Table B holds the same points as the rows below and some others, measured another way and shuffled. Each row below is followed by which row of B it is.
B (72 x 29):
[[-251  -54 -327 -166  -49 -139   42  105  -44  423  380  436 -127  159
  -253  -11  288  173  156  166 -179  -98 -212  253   -5  102   80  149
  -489]
 [  65  190  441 -254  209  157  189  -64  -75   19 -165  -78  225  332
   236 -227 -134 -130   -7  151  132  292   25 -115   87 -188  169  -70
    49]
 [ -12 -307  -40 -277 -302 -132 -154 -181  165   72  -42  -97 -105 -496
   676  225   33   62  141   38  396 -781  -58 -178  -40   27  117  102
   253]
 [-288 -210 -282 -250 -154 -147   -6  228   68  545  161  525 -267  206
   157  242  222  127  401  165    1 -440 -449  130   56  172   74  129
   -72]
 [   0  416  315 -191  233  -93  185 -136 -265  184   94  285  230  200
   -37 -156  104  135   84  497 -504  421   21  -43  230 -208  -56    1
   -44]
 [-135 -231 -336 -552 -167  196  -31  186  354   46 -218   22 -301   35
   596   63   34 -165  360 -404  267 -504   87  -86 -137  -46  -70   35
    15]
 [-239  -21 -445 -556 -261 -264 -110 -260  121  -58  293  -44 -237 -464
   417  179   98    1  146  -35 -169 -553   65 -242 -342  -49 -225  156
   -23]
 [  -5  551   92  100  396   17  101  180 -240  407  208  373  310  523
  -588  -44    0   -3 -320  216 -389  749 -129   21   33   80  176   41
  -149]
 [ -10  422  345  -17  207  220  238 -227   28 -374  177 -325  165  256
   -65 -340 -229  -80 -381  -98  136  514  248  -37    9 -185  324 -164
  -212]
 [-297  219    0  -50   44 -195  298 -160 -155  208  630  512 -206  330
  -476 -206    6  283  170  603 -298   30 -339  285  187   23  161  118
  -504]
 [-210 -218 -328  -35 -160   35  -18  162  182  292  263  361 -275  117
  -158    2  217  167  124  -31  163 -280 -184  307   47  166  208  158
  -482]
 [ 160  389  592  300  281  251  106 -116  -42 -125   35 -200  401  271
  -207 -208  -99  -11 -574   44  233  715  124    7  184  -60  502 -105
   -99]
 [ -19 -110 -323 -346 -129  -63 -158   69  125  185  -82 -177   51 -324
   569  258   39 -103   -7 -387  249 -504  126 -241 -248   51   82  -40
   279]
 [ -23   -7 -183 -355 -175  -87 -104 -165  137 -113  -37 -337    3 -459
   712  165  -46  -48  -32 -308  174 -479  246 -313 -220  -83   23  -88
   308]
 [ -67  -30 -160   23  -62  198   33   70  270    1  171    7 -133    0
     0   -5  -10   45  -78 -287  391 -271   85  158   82  100  370  -19
  -194]
 [ -15   81    7 -341 -144  -77  -45 -308  110 -281    1 -434   23 -414
   686   68 -154  -72 -117 -185  186 -334  240 -359 -223 -146   44  -88
   291]
 [ -54   13 -174  -48 -150   14  -64 -124  204 -130  177 -258  -35 -343
   316  110  -18   49 -205 -335  311 -359  201  -72  -85   34  275  -80
    39]
 [  18  -68 -221 -252 -159  -12 -124  -44  173  -25  -74 -226  -43 -337
   523  138 -111  -69  -83 -307  292 -458  158 -243 -229   12   86   -7
   223]
 [-403   37 -196 -202 -107 -470  155 -132 -293  398  596  454 -172  180
  -152  -67  182  317  227  573 -437  -72 -445  172  -70   23  -11  107
  -432]
 [-188   -1 -307 -116 -173   52    5 -127  244 -278  303 -344 -177 -150
   181  -72  -99  -20 -257 -459  332 -218  190   -9 -289   14  255  -78
  -269]
 [ 100   28  -81 -119  -59  121 -148  -10  221  -75 -130 -344  113 -301
   465  179 -103 -134 -278 -450  416 -269  245 -257 -164   37  241  -69
   298]
 [ 183  -15   87   74  -55  233 -236 -163  322 -179   23 -407  221 -487
   153  198   37 -126 -524 -383  642 -216  291 -145  -44  116  454   84
    96]
 [  -1   65 -238   92  -31   50 -113   89  137  122  145 -124  112 -197
    81  169   78   40 -318 -413  261 -145  165   -1  -68  140  353  -84
    13]
 [ 173  171  347  176   53  277  -24 -141  207 -288  -74 -461  241 -147
   274   -6 -161  -68 -498 -342  560  101  289 -131   77  -27  505 -159
   182]
 [ -83    9 -311 -444 -201 -146  -60 -125  141  -53   -8 -210 -113 -464
   785  220  -70   -8  157 -280   59 -664  212 -317 -184  -87  -66 -112
   400]
 [ 229   69  327  155   97  240 -141  -33   88 -105 -201 -567  465 -101
   273  -10  -47 -163 -664 -441  606  320  278 -175 -126    3  505 -136
   115]
 [ 100  345   41 -125  110  364   29   16  355 -290 -146 -292   64  -98
   404  123 -163 -169 -179 -565  262  -60  453 -218  107  -82  237 -215
   377]
 [-231  423  159 -198  162 -332  369 -149 -384  290  382  401   37  325
    10 -143  -26  284  297  612 -587  148 -221   49  235 -167   11 -156
   -15]
 [-343   26 -162   60 -103 -115  160 -102   29  132  658  429 -317  228
  -491 -152  136  295   51  348  -93  -41 -306  380  102  109  236  170
  -694]
 [ 192   70  -20   60   59  354  -62   93  284 -130 -151 -407  187 -140
   233   12 -169 -163 -415 -638  632 -107  385  -93  -51   55  462 -149
   130]
 [-208  154  -31  229   69  -87   57   77  -97  387  490  493   -8  344
  -608  -23  252  257 -158  330 -192  344 -325  329  147  175  294  149
  -533]
 [-104  393  325  180  269   71  295  -48 -155  155  400  332  119  524
  -569 -271   14  178 -147  402 -157  557 -157  283  314  -14  368  -12
  -436]
 [-384   -3   90   26  -99 -177  120 -108  -71  179  512  389 -241  450
  -330 -126  127  217   -5  511 -108  261 -546  248  -11   86  188  198
  -595]
 [ 215  187  369  151   90  324    3 -127  209 -284 -120 -410  239 -121
   228  -63 -178  -69 -447 -299  529  112  330 -114  130  -52  472 -139
   158]
 [-366   67 -166 -420  -67 -345  222 -117 -198  332  437  546 -278  243
   -45 -106   98  219  468  611 -479 -183 -384  110   13  -62 -163  151
  -330]
 [ 146  124  153 -215   69  238   29   -6  173 -133 -279 -380  193 -108
   606   19 -164 -166 -116 -421  401 -140  342 -238   20 -125  251 -224
   378]
 [ -26   10 -116  141  -29   35 -109   72  104  204  191   17   99 -100
   -57  151  153   88 -282 -196  254  -77    7   86   15  169  382   13
  -108]
 [ -70  -16 -161  -31 -192 -143 -211 -127  102   16  155 -233   80 -436
   391  268  165   87 -285 -248  154 -230   98 -159 -173   62  191  -26
   117]
 [ 168  288  396 -106  193  185  101  -49   14  -42 -226 -153  256  106
   338  -55 -191 -100 -135  -19  168  177  165 -214  140 -135  218 -137
   329]
 [  10  102 -207  113 -138  -44  -94  -44  201   46  181  116 -177 -320
   109  254 -188  144 -137  -41  186 -508  -22 -104   35  186  236   71
   247]
 [ -28  272  218 -204  270   94  173  177 -145  382  -69  475  130  548
  -140 -140  129   25  189  338 -342  461 -127   75  233  -99   -7   51
  -139]
 [-161  161  117 -336  105  -68  210   -9 -134  279  129  520 -137  458
  -123 -192  -17   69  331  574 -341  148 -310   52  104  -85 -107  185
  -245]
 [ -90 -350 -336 -704 -284 -154   -9 -133   93   -3 -109 -328 -165 -379
   905  -35 -167 -133  313 -234  384 -897  114 -274 -392 -123  -75  -29
   151]
 [ 201   46   -5  -42  -24   -8  -88  -87   -1  -40 -135 -405  202 -284
   377  -31 -348  -94 -400 -240  423 -201  194 -306 -287   21  252  -59
   265]
 [ -74  377  469  100  184  -49  198 -207 -210   44  275  214  153  359
  -285 -233   21  180 -179  545 -267  616 -167   82  208 -106  193   38
  -281]
 [ -47  -17 -276  -30  -75   98   -5  -49  182  -76  278 -176  -62 -146
   -94 -102  -86   -9 -274 -323  382 -231  175   79 -178   93  330   27
  -332]
 [ 170  326  386  -75  199   30   54  -91 -138   55 -171 -164  379   23
   332  -22 -116  -35 -216   67   14  271  147 -252   75 -140  183 -149
   345]
 [ 284   17  492  146   47  242 -141 -221  100 -243 -190 -532  381 -179
   179 -137 -136 -147 -664 -141  647  286  213 -194 -111  -30  444   49
    -2]
 [-144  362  202   -1  259  209  277   70    7  112  273  401  -29  629
  -488 -239   27   60   11  248 -178  513 -121  251  280  -32  227   38
  -426]
 [-275 -266 -177  110 -240 -165  -16  -29   65  303  485  296 -199  -44
  -132   66  315  326   45  178  198 -347 -316  356  117  189  359  121
  -480]
 [   3  229  241 -366   35  -92   54 -261  -87 -138  -75 -310  195 -114
   595  -30 -113  -86  -76   35  -40   63  151 -356 -135 -230   -8 -127
   289]
 [ -62   49 -230   55 -141 -145 -123 -136   54    9  289 -224   80 -402
   179  149   64  125 -343 -253  169 -240  145  -66 -165   86  280  -63
   -12]
 [  12  261  335   -9  280  -47  188    2 -325  351  136  218  330  441
  -296 -254   14   62 -146  417 -137  534 -168   88   99  -50  236    9
  -253]
 [ -12 -321 -481 -247 -180 -120 -174  268   77  608  -49  486 -205 -158
   136  213   93   87  300   88  118 -718 -232   19  -79  231  -23  283
     4]
 [-147 -137 -328 -550 -278  -62    0 -159  263 -170   14 -156 -342 -360
   744   83 -158  -48  305 -210  202 -807  130 -236 -204  -94  -95   -2
   193]
 [-263 -173 -497 -350 -181 -288  -75  130  -18  525  258  443 -223  -45
   111  223  222  124  316  144 -166 -504 -309   38 -150  152  -77  190
  -135]
 [-246  -88 -454 -233 -150 -296  -99  100  -54  506  321  470 -167  -57
   -38  206  285  183  195  198 -270 -319 -284   70 -121  157  -64  211
  -214]
 [ 102  -65  -89   64 -110   98 -253   67  227   80  -98 -141   57 -243
   239  251  -43  -65 -358 -298  438 -210   32 -179 -157  182  277   95
   188]
 [-193  240   13 -308   94 -212  226  -78 -240  316  289  583 -126  337
  -214 -198   45  188  335  668 -565  135 -269   84  106 -104 -173  174
  -308]
 [-139 -103 -125   35   18   47   74  236   25  483  227  511 -109  353
  -344  -44  171  159  123  180  111  -73 -302  339  181  180  291  145
  -424]
 [-359   64  -84 -413  -53  -89  244  -86   -8  115  343  542 -395  407
  -130 -248  124  160  473  503 -419   23 -272  198   86 -129 -189  200
  -552]
 [  19  501  289   51  407  228  292  139 -160   68   17 -111  395  576
  -108 -292  -69  -44 -286 -214  -49  768  222   75  140 -158  371 -357
  -111]
 [-142   45 -367 -149  -33   36   44  108  146  132  228  -96   10 -117
   226  121  124   40   -7 -491  197 -352  208   79   -3   48  307 -216
   -27]
 [  48  344  263 -222  191 -154  173 -185 -244  106   66 -285  430 -102
   463   34 -115  -17 -106   17   21  -27  158 -252   49 -161  266 -318
   436]
 [-200  205  268 -117  168   68  330  -59 -124   68  272  246  -25  607
  -273 -408    1   93   78  354 -127  465 -170  243  155 -140  187  -10
  -535]
 [ -17  -40 -132  -60 -172  -91  -34 -133  112   73  166   43  -63 -443
   324  136  121  239   85  -17  113 -561  139   26  176   10  186  -26
    81]
 [  33  303  443 -159  242  163  147   -4  -42   59 -132  -37  268  354
   218  -59  -42 -111  -77   66   44  407   13 -126  153 -142  212 -128
   169]
 [ -91  141  -60 -228 -204 -330 -187 -304   -9 -158   80 -451   42 -420
   720  300 -258  -84 -352 -112   93 -239  -47 -568 -502   -3   21  -46
   522]
 [ 131   65  -99  -82  -28   76 -193   36  169   46 -140 -318  212 -357
   474  289  -46 -124 -311 -460  367 -267  237 -288 -147   76  258  -89
   421]
 [ -94  265  534  198  191  -61  237  -17 -324  231  109  220  246  573
   -93 -292  131  273 -112  448 -243  772 -213  199  287 -145  270 -158
  -281]
 [ -28  318  575  245  277  178  176   71  -92  182   78  186  251  639
  -255 -113   19   52 -264  256   80  724 -247  140  302   10  456  -75
  -129]
 [ -90  -69 -370  132   53  109   23  374   57  515  237  410  -28  271
  -434  -31  217  154  -35 -175  140  -49  -85  393  105  234  364   45
  -481]]
Rows of B count from 0, top down.

[ -25   56 -113  -19  144   42 -215   57  245  -93 -390    6   86  -94
  170  -17  200  507  172  108 -104 -383   90   61  -77   15 -214   12
 -368 -152   43 -372  260]  4
[  53   70   68   74 -132  283  -16  192  167   17  -72   13  -20  -97
  -65 -118  214  238  -28  516   45   65   83  130  187   66 -343  169
 -103  -98  -21 -237  421]  18
[-246   32  407  279  293  333  224  110  -70   68 -131 -101  -31 -414
 -115 -148  120  165  126  364 -142 -566  111  156   16  185    1  -49
  173   40   35    2  311]  67
[-108  -39  241  308  310   76 -233  -88  117 -157 -351  -53  -34 -329
 -174   48  311  472  304  168 -294 -619  136  144 -195   77 -173  -79
  -56  -59 -107 -334  315]  3
[  15   -8 -116  -45  216   89 -133   36  228  -28 -447  -43   66 -139
  248   61  241  361  154  202 -252 -488   75   69  -80   63  -53   23
 -326 -272   -2 -418  169]  51
[-283  102  192   80  241  293  162  152   11    5 -138 -108  -20 -190
  105 -106   48  256  152  212  -65 -581   43  135   56  124   97  -59
   46   62   87   24  276]  17
[-140  168    9  101    6  342  -49  100  125  103    2  -71  -17 -129
   51  -26  144  322  175  353  -28 -280   86  172   76  111  -60   53
   76   49   68 -169  390]  25
[ -25  106  131   65 -222  244  -57  331  168 -181  -34   80   68  121
  -99 -148  222  337  -94  487  185  192   36  130  244   -8 -491  184
 -250   35  -41 -125  442]  65
[ 378  -46  -68 -196   53 -198  219   70 -270  106  213   -3  -84  114
  206   86 -341 -403 -278 -111  204  507   22  -97   14  -59 -118  -10
  185  132   59  151 -175]  29
[ 360  -12   26  -87  123  -37  209  -63 -169  -10   94  -27  -53   34
  107  268 -226 -344 -252 -135  173  318   42 -125  -69 -157  -34  129
  305  283 -114 -107 -211]  63
[ 372  -47  -84 -302  125 -171  -12  -81 -288  -28  221  -85 -304  174
  153   60 -431 -411  -65 -174   73  370    8  -56   20   82  112  -86
  242   21   57  268 -119]  69
[ 303  -49   98  -39   87 -200  241   29 -289   38  224    2 -126    1
    8   62 -324 -315 -251 -169  241  424   40  -79  -21 -101 -211  -47
  301  269    8  170  -88]  14
[ 343  -48 -193 -229   79 -254  103   50 -258  115  198  -32 -103  157
  280  190 -343 -337 -193 -170   46  320    2  -41  -50  -21  -48 -136
  160   77   56  148 -182]  60
[ 371  -62  -21 -126   51 -199  227   52 -273   85  228   -7  -98   90
  137  149 -306 -396 -288 -113  181  474   20  -80   -9  -93 -149  -22
  254  189   -4  123 -165]  28
[ 187   -5   47   41   49 -130  285  125 -277   56  309  -12   44  174
  157  353 -176 -298 -282 -109  172  304  -17  -17  -72 -192 -113  -31
  363  449  -88   98 -200]  21
[ 284  -35  -47  -94   45 -185  341  142 -286  150  249   -5  -17   81
  202  222 -306 -380 -357 -120  157  352   -5  -49  -24 -126 -155  -79
  280  269   -6  134 -189]  6
[ 234   10   51 -249   82 -102  212  162 -358   -9  326  -20  -29  357
  292   25 -363 -458 -209  -63  283  548  -21  -88   89    2   82   33
  151  229  124  400 -237]  53
[-170   93  450  229   83  276  167  281  -39  -82  -78   55  121 -207
 -197 -349   91  251  -39  382  199  -48  129   67  126   91 -375  101
 -105  140   97   68  362]  39
[  56  -51  -63  134  169   14 -306  -29  227  -63 -404  -17   32 -195
   39  140  352  454  214  241 -353 -460  114  135 -166   59 -237  -35
 -263 -259  -99 -497  262]  66
[ -12  149   77   29 -325  398   99  426   62   31  178   36   28   97
  -67 -119  103   99 -210  669  128  253   22  195  345  105 -400  147
  -48   25  -12    9  451]  35
[ -59   -1  240  156  -42  195  144  316   40  -65  -84   21   25  -88
  -99  -92  196  185 -129  476  -10  -83   31  156  168   44 -378   33
 -101  -20  -73  -62  353]  68
[ 351  -27  -86 -253  110 -188  194   22 -240   53  135  -19 -122   88
  214   54 -393 -350 -232 -206  202  386   22 -118    0  -53  -58  -28
  154  124   75  148 -164]  71
[ 333    5 -114 -219   -1  -93  229   51 -272  151  335  -60 -190  126
  196  137 -395 -436 -243  -81  177  438   -7  -37   69  -26    0  -41
  356  180   46  204 -108]  64
[-145   27  214   86  -22  209  171  333    7  -46  -14  -26  -33  -25
   -7 -142  130  172  -57  438   15 -139   -7  180  219   81 -229  -17
  -62  -16    4   83  368]  41
[  69  -19 -168   33  353   -9 -329 -161  334  -35 -640  -21  146 -261
  262  116  361  556  323   47 -301 -602  162    1 -284    6  -74   70
 -422 -296    4 -693  116]  9
[-210   63  404  196  -81  348  373  409  -73  -64  124  -27  -65  -86
 -190 -152   69   72 -201  507  120  -97  -22  205  306   48 -291   10
  160  188  -73  190  426]  55
[ 282  -57  -34 -141   39 -218  164   43 -289   85  372  -64 -157  286
  267  164 -225 -379 -121  -95  214  519  -34  -28   39  -89   51  -18
  312  213   49  252 -163]  47
[ 359  -55  -24 -148   70 -181  216   57 -275   56  203   -8  -86  108
  155  155 -319 -399 -285 -120  157  430   15  -81  -16  -76 -113  -25
  227  178   -5  128 -186]  16
[-181  -48  403  129 -220  287  460  541  -78 -131  203  -57 -207  107
 -160 -122  150  -46 -296  670   86   38 -149  285  490   19 -293  -17
  154   65 -176  310  476]  1
[ 345   27  142  -74   77  -40  189  -27 -218  -14  148   26 -103  -67
  -76  -54 -352 -282 -245 -129  347  495  105 -146   11  -71 -233  110
  251  272   29   71  -42]  27
[  -5  -65  -99  -58  162    4 -166  104  157  -86 -339  -58  -30   -7
  228   80  236  314  157  239 -311 -446   11  146  -23   89  -59  -88
 -307 -310  -38 -244  204]  10
[ -72   62  151   50 -221  324  404  456   16  112  109  -12  -78  -94
  -48 -169   48   37 -297  591  116   46  -29  200  382   52 -369   30
   63    3  -18   83  461]  8
[ -47 -154   32   19  336  -78  -67   77  147 -165 -534  -63   -1 -130
  204   96  293  345  145  149 -389 -679    6  114 -107   38  -58 -136
 -354 -327 -100 -300  134]  56
[ 403  -12 -115 -178   36  -98  241   39 -213   84  151   -5  -74   32
  139  246 -359 -402 -369 -130  117  347   24  -90  -32 -100 -141   -4
  260  196  -70  -12 -181]  62
[   4   87  -19   19  -21  236  -40  171  142   24 -123   -8   57  -50
   90  -15  168  245   16  381  -40 -121   73  111   85   70 -199   99
 -144  -77    9 -234  290]  34
[ 291  -50   71  -74   86 -159  203   48 -310   29  264  -26 -114  110
   88  147 -291 -377 -224 -102  156  397   12  -49  -14  -63  -84  -43
  306  242  -15  197 -146]  23
[ 339  -26  -72 -107  110 -204  198   34 -279  130  170    5  -40  -15
  136  165 -364 -325 -277 -195  108  303   56  -80 -104  -60 -177 -101
  231  204   27   85 -172]  48
